Below is a small trained network, with its code and all its weights. Each question gives an input and a target symbol and asks what happens when units are switched off, that is, made to give their printed mean instead of their output.

import numpy as np


def w(rows, s, z=0):
    codes = np.array(rows[::2]) - 128.0
    scale = np.full(codes.shape[1], s)
    scale[-1] = z or s
    return codes * scale


def norm(h):
    return h / np.sqrt((h * h).mean(-1, keepdims=True) + 1e-5)


def f(y):
    return np.maximum(y, 0)


def softmax(a):
    e = np.exp(a - a.max(-1, keepdims=True))
    return e / e.sum(-1, keepdims=True)


def log_softmax(a):
    a = a - a.max(-1, keepdims=True)
    return a - np.log(np.exp(a).sum(-1, keepdims=True))


def net(x, mask):
    ids = ['βδθλξπφψω'.index(c) for c in x.split()]
    T = len(ids)
    res = E[ids] + P[:T]
    u = 0
    for l in range(3):
        r = norm(res)
        for j in range(2):
            rows = slice(3 * j, 3 * j + 3)
            q, k, v = (r @ M[l][rows].T for M in (Q, K, V))
            z = softmax(np.where(np.tri(T) > 0, q @ k.T / 3**0.5, -1e9)) @ v
            o = O[l][rows]
            res = res + np.where(mask[u + j], z, o[:, -1]) @ o[:, :-1]
        u += 2
        y = f(norm(res) @ A[l][:, :-1].T + A[l][:, -1])
        res = res + np.where(mask[u : u + 4], y, B[l][:, -1]) @ B[l][:, :-1]
        u += 4
    return log_softmax(norm(res)[-1] @ U[:, :-1].T + U[:, -1])


Q, K, V, O, A, B = {}, {}, {}, {}, {}, {}
E = w([
[170,98,176,148,117,205,95],'β',
[171,99,120,155,204,138,201],'δ',
[153,104,105,141,74,144,65],'θ',
[107,59,106,140,155,161,180],'λ',
[147,156,106,163,120,123,101],'ξ',
[114,53,133,177,139,116,152],'π',
[43,137,129,180,209,123,151],'φ',
[137,96,203,126,129,91,108],'ψ',
[158,157,128,127,3,124,119],'ω',
],0.024)
P = w([
[170,168,87,154,86,174,88],'0',
[133,148,170,252,157,169,203],'1',
[156,64,60,119,206,178,30],'2',
[116,96,125,76,77,108,102],'3',
[55,194,109,195,128,98,185],'4',
[144,37,48,126,178,176,108],'5',
[109,96,132,55,67,102,110],'6',
],0.013)
Q[0] = w([
[127,168,116,69,115,130,151],'L0H0',
[135,122,93,136,99,89,132],'L0H0',
[146,146,124,144,83,142,169],'L0H0',
[151,105,149,122,96,138,137],'L0H1',
[145,142,134,188,87,116,130],'L0H1',
[127,164,255,104,71,110,198],'L0H1',
],0.018)
K[0] = w([
[170,151,97,58,140,155,96],'L0H0',
[97,138,117,74,94,97,147],'L0H0',
[165,177,177,54,86,120,160],'L0H0',
[165,64,102,106,100,188,133],'L0H1',
[140,134,101,209,108,135,79],'L0H1',
[228,99,124,192,199,246,84],'L0H1',
],0.013)
V[0] = w([
[144,164,139,136,133,214,196],'L0H0',
[68,149,92,156,30,127,181],'L0H0',
[152,182,186,125,118,181,111],'L0H0',
[139,112,31,142,77,140,174],'L0H1',
[106,178,120,141,1,114,167],'L0H1',
[63,162,123,140,153,218,69],'L0H1',
],0.0081)
O[0] = w([
[84,181,151,94,94,211,97,154],'L0H0',
[117,150,231,164,169,229,66,215],'L0H0',
[98,149,90,109,159,152,254,67],'L0H0',
[172,158,23,110,92,71,210,255],'L0H1',
[119,141,37,93,142,42,116,181],'L0H1',
[68,135,139,148,77,235,230,234],'L0H1',
],0.0071,0.0023)
A[0] = w([
[201,136,114,178,63,130,192,95],'L0N0',
[79,194,254,122,166,96,204,1],'L0N1',
[86,159,152,167,208,115,181,158],'L0N2',
[74,133,107,194,60,69,146,149],'L0N3',
],0.0098,0.0043)
B[0] = w([
[104,144,164,101,151,155,67,229],'L0N0',
[194,173,126,5,177,58,56,178],'L0N1',
[153,105,100,154,143,104,226,221],'L0N2',
[125,118,172,126,129,98,53,254],'L0N3',
],0.014,0.0053)
Q[1] = w([
[133,102,86,114,178,135,66],'L1H0',
[146,74,133,93,156,143,157],'L1H0',
[120,141,3,183,168,198,111],'L1H0',
[115,151,139,122,122,78,187],'L1H1',
[96,146,87,77,64,166,145],'L1H1',
[148,169,89,196,65,155,149],'L1H1',
],0.014)
K[1] = w([
[81,126,170,102,56,64,116],'L1H0',
[161,61,116,110,116,99,174],'L1H0',
[46,191,163,114,86,74,178],'L1H0',
[101,177,169,150,146,115,194],'L1H1',
[79,210,139,42,61,134,154],'L1H1',
[64,248,210,175,83,89,108],'L1H1',
],0.012)
V[1] = w([
[162,112,196,11,14,162,133],'L1H0',
[172,154,112,246,86,184,149],'L1H0',
[38,119,65,148,176,152,164],'L1H0',
[114,78,170,98,95,105,74],'L1H1',
[1,132,144,110,123,149,56],'L1H1',
[61,73,76,195,189,206,110],'L1H1',
],0.0064)
O[1] = w([
[112,49,214,77,99,32,133,105],'L1H0',
[204,149,71,113,134,74,106,156],'L1H0',
[182,53,164,141,162,229,173,64],'L1H0',
[136,120,173,120,105,183,230,197],'L1H1',
[52,192,105,63,84,139,186,172],'L1H1',
[2,126,110,140,151,31,82,255],'L1H1',
],0.0072,0.0046)
A[1] = w([
[212,102,132,2,175,70,138,72],'L1N0',
[138,111,71,193,146,113,110,148],'L1N1',
[25,158,193,144,116,111,41,130],'L1N2',
[172,104,227,226,134,84,171,2],'L1N3',
],0.0093,0.0048)
B[1] = w([
[122,66,48,141,52,62,23,166],'L1N0',
[142,192,162,171,133,206,105,189],'L1N1',
[103,93,98,66,202,170,72,255],'L1N2',
[10,220,115,169,73,87,171,156],'L1N3',
],0.012,0.0088)
Q[2] = w([
[180,103,118,104,73,174,53],'L2H0',
[152,121,148,56,22,156,113],'L2H0',
[137,147,181,80,26,183,4],'L2H0',
[214,126,163,147,87,102,250],'L2H1',
[101,96,225,160,127,63,159],'L2H1',
[62,120,85,124,98,180,130],'L2H1',
],0.011)
K[2] = w([
[114,92,186,31,48,183,66],'L2H0',
[154,134,176,43,102,161,96],'L2H0',
[179,202,194,27,117,199,49],'L2H0',
[135,193,73,89,193,90,198],'L2H1',
[10,95,166,215,193,77,205],'L2H1',
[37,79,116,49,107,166,101],'L2H1',
],0.012)
V[2] = w([
[154,191,117,115,144,132,104],'L2H0',
[66,130,82,159,159,83,219],'L2H0',
[72,112,125,174,92,135,117],'L2H0',
[204,255,161,117,146,174,65],'L2H1',
[127,122,183,206,145,21,158],'L2H1',
[112,61,175,109,78,134,70],'L2H1',
],0.007)
O[2] = w([
[123,97,177,102,206,179,137,156],'L2H0',
[232,92,212,201,15,129,166,51],'L2H0',
[222,115,177,125,184,100,114,154],'L2H0',
[113,84,251,95,1,49,190,171],'L2H1',
[4,144,93,63,181,216,39,2],'L2H1',
[150,42,218,161,149,124,138,216],'L2H1',
],0.006,0.0068)
A[2] = w([
[129,13,90,78,55,255,85,47],'L2N0',
[207,19,33,97,139,154,124,54],'L2N1',
[61,161,175,198,179,210,149,104],'L2N2',
[125,17,111,204,108,127,79,2],'L2N3',
],0.0096,0.0054)
B[2] = w([
[149,82,110,227,155,79,210,254],'L2N0',
[85,255,200,81,153,43,167,202],'L2N1',
[148,69,117,46,75,49,82,219],'L2N2',
[208,190,183,86,147,184,113,202],'L2N3',
],0.0099,0.0064)
U = w([
[100,198,153,88,140,167,140,169],'β',
[35,142,151,208,103,114,124,114],'δ',
[74,189,152,102,221,80,206,114],'θ',
[130,131,155,88,103,142,180,229],'λ',
[132,154,22,129,158,149,176,224],'ξ',
[206,163,195,190,167,119,56,3],'π',
[130,2,66,195,113,129,169,184],'φ',
[58,74,120,134,233,168,116,165],'ψ',
[167,54,70,108,116,6,121,23],'ω',
],0.0089,0.005)

Each question gives the input, a string of symbols that net reads in full, and the target symbol t.
The units are the heads (3 rows each of Q, K, V and O) and the neurons (one row each of A and B). Each row of codes is followed by its name. A weight is (code - 128) times the scale printed after its matrix; where a second scale follows, it is the last column's (O, A, B and U).
mask holds one flag per unit, layer by layer, with each layer's heads first. A switched-off unit (its flag False) gives its mean, the last column of its rows in O or B, instead of its output. The means were averaged over made-up inputs and are rounded, as every weight is.
A unit's drop is (log p(t) with every unit on - log p(t) with that unit switched off) / (log p(t) with every unit on - log p(t) with every unit switched off).
The circuit of an input: a set's keep is (log p(t) with only the set's units on - log p(t) with every unit switched off) / (log p(t) with every unit on - log p(t) with every unit switched off). Starting from the 12 units with the biggest drops (on a tie, the unit counted first), units are removed one at a time, each time the one whose removal leaves the highest keep (on an exact tie, the one counted first), for as long as the keep stays at least 0.8.
units of the circuit, in order: the units of the circuit, biggest drop first
most important unit: the unit with the biggest drop
which heads matter: for each layer, one digit per head in row order, 1 if its drop is at least 0.15 and else 0, layers parted by /
drop when u is switched off: that unit's drop, to one decimal
input φ ξ π ψ, target ψ: units of the circuit, in order	[L1N2, L2H1]
input φ θ β θ θ π ψ, target ψ: units of the circuit, in order	[L0H1, L1N2]
input ξ ξ ξ β ξ β, target ξ: most important unit	L1H0
input θ φ ψ θ φ θ, target φ: which heads matter	01 / 10 / 00
input ξ θ θ β, target φ: which heads matter	01 / 00 / 00
input ψ π θ ω β δ, target ω: units of the circuit, in order	[L1N0, L1H0]
input θ ψ δ λ, target θ: units of the circuit, in order	[L2N1, L2H1, L1N2]
input ψ β β θ ξ θ, target ξ: units of the circuit, in order	[L1H0, L0H1, L0N3, L0H0]
input ψ π λ θ θ θ, target θ: units of the circuit, in order	[L2N1, L0N3]
input δ π π θ θ ξ, target ξ: units of the circuit, in order	[L1H1, L0N1, L0N3]
input θ β λ θ π, target δ: units of the circuit, in order	[L1N3, L0H0]
input λ π β θ θ β, target θ: units of the circuit, in order	[L2N1, L0H1]
input β φ φ β ω φ, target ω: units of the circuit, in order	[L0H1, L1H0]
input φ θ π, target φ: most important unit	L0H1
input π ω θ λ, target θ: which heads matter	00 / 10 / 01
input ω δ ξ π, target ψ: which heads matter	00 / 00 / 11
input δ ψ ξ, target ψ: which heads matter	01 / 00 / 00
input φ θ ψ φ θ δ, target φ: which heads matter	01 / 00 / 10
input θ θ θ, target θ: which heads matter	00 / 00 / 10
input ξ π λ δ θ, target ψ: units of the circuit, in order	[L1N2]
input θ θ θ θ φ φ, target φ: which heads matter	00 / 00 / 00
input ψ ω π, target ω: which heads matter	01 / 00 / 00
input θ φ π π ω, target β: which heads matter	10 / 01 / 00
input φ β ξ, target φ: which heads matter	01 / 10 / 00
input π λ λ θ ξ, target π: which heads matter	00 / 00 / 10
input φ π λ β θ π, target π: which heads matter	00 / 00 / 00
input ψ θ π π, target ψ: most important unit	L0N2
input φ δ θ ψ λ θ, target ψ: drop when L1N2 is switched off	0.1
input φ ψ φ φ β ξ, target φ: drop when L0N3 is switched off	0.4
